Each row is followed by its group and then its class within the group.
[  3  16   0 -10  -1   6  -8  -7 -13  -2   3  11  -8   3  24   0  -1  -1
   6   5  -9   9   2   3  -2 -12  -3  -1   1  -5   1   3  -5  -2   7  -7
  -2  -8  -5   3   5   7  11  12  -9  -2  -3  -8  10 -27  -4   3   5  -4
  -7   8  -3  -9  24   1] | U.Rumu
[  1  15  -1   3  -6   2  -5  -1  -8   0  -6   6  -1   5  26  -8  -7   6
   0  -4   5   5   6   2  13  -7   3   2 -16   3  11   2  -3   4   4  -1
  -1  -5   4   0  -5  -1   0  -4  -8  -7   3 -11   3   3 -14   0  -2 -21
 -11  -1   1  -5  -5  -2] | R.Dar
[ -3  15   3   1  -5  -4  -5   1  -5  -8  -1   3  -4   4  27   0   7  -1
   5  -2  -3   6   0  -2  13  -1   3  -1  -5 -10  -2  -1  -4   8   2   3
  -1  -9 -12  -5   0   2   3  -2  -4  -5   1  -7   3 -11 -13   1   2 -12
  -7  -3  -5   0  -4   0] | R.lema
[ -3  14   2   1   4   3  -4  -7 -16   4  -1  -3 -10   9  24   3   1   6
  -2  -7 -19   0   1   2  -1 -11  -6  16  -6   1 -19   4 -11  -2   6  -5
   0  -7   8  -2   2   7   1  15 -11  -3   0   2  10 -30   7   6  -5   1
  -5   0  -2  -6  35  -2] | U.miba
[  4  10  -1   2   2   3  -6  -8 -20   0  -2  10   1  21  24   2   4  -5
  -6  -3 -21   6  -1   2   7 -15  -3  -7 -11  -4  12   1  -6   6   3   6
  -2 -14   1  -1   6   9  -4  -6 -15   1   4   0  11 -17   6  -2   3   3
  -9   2  -3   1  25  -1] | R.lema
[  6   7  -3  -6  -2   7  -7   0  -5  -5   3   5  -6   5  22  -4   3   3
   3   5  -8   8   4  -5  -2  -2  -5  10  -3   5  -9  -2  -3   4   8  -9
   0  -8   7   5   0   3   8  13  -3  -3   4   0  12 -13   2   5   2 -15
  -3   6  -4 -12   6   0] | U.Rumu
[  1  14   5 -10   6  -1  -5  -6  -8   2   5   0  -1   6  11  -5   0   9
   1  -2   2   6  -2   6 -14 -12  -7   2  -1  -2  10   5  -7  -6   5  -6
   3  -4  -2   2   5   6  12  14  -2   2   1  -5   9 -21  11   1   0  -6
  -1   9   1 -11  31   0] | U.miba
[  6   6  -2   1  -7   0  -4 -15  -3   3   2  -1  -1   7  23  -2   6   2
  -2  -1  -3   5   1   3  10  -5   3   2 -18   4   7   6  -5   0   6   1
  -3   3  -4   0  -6   3   6  -4 -13  -9   3  -3   9  -7   0  -3  -5  -3
  -7   3  -2  -6   5  -6] | R.Dar
[  6   1   0   6   9   9   1   1 -14  -1   2  -5  -3  10   6  -7   8   7
 -14   6 -14   1   4  -1 -14  -3  -6  -4  -1  -4  -3   1  -2  -2   0 -11
   0  -8  -3   3  13  10   5  18 -12   6   4   5  11  -8  15  -1  -2   7
  -7   2   5  -2  30  -2] | U.Rumu
[  7   9  -9  -4   0   1  -2  -4  -5  -3  -3   4  -5  12  26   9   6   7
  -7  -5  -8   2   7   1  -2  -4   6  -9  -6   2   6  -1  -8   0  -3  -2
   0   3  -2  -1  -4   6  -1  -7 -10  -6   4  -8  11  -8 -10   0   2  -9
  -5   2  -1 -12   0  -2] | R.Dar
[ -1   4  11  39   0  -1   2  -9  -6  -7  -7   2 -15  -3  16   5  -1   7
   0  -1 -16 -30  -1  -2   7   0  -5  -3   8   0 -22   3  -2   3   9   0
  -1   7   0  -9  -8   2   2   1  -8  -1   0  -4   1  -7  -6   3  -3 -14
  -1  -4  -6  -8  -4   0] | U.miba
[ -2  -3  -3  17  -1  -1  -1 -10  -6  -5  10 -11  -4  -2  16   2   3  11
  -3  -2   4   1   0  -3  -2  -2  -6  -1  -2   4 -16  -2   3   2  -4  -2
  -7   0  -5  -1  -4   6   2   5  -6  -2   2  -3   5 -15  10  -3  -2  -5
  -3   5  -1  -6  16  -3] | U.miba
[  0   0  -6   1  -7  -2   1  -5  -1   2  -6   1   0   2   8   4   2   3
  -2   4   3   5   2   0   8  14   4  -6  -8   1   6  -1   0   9  -4   0
  -8  -2  -3   7  -2   0 -16  -6  -2  -6   3   9   6   0  -3  -2  -2   1
 -15  -5  -4   1 -11  -6] | R.lema
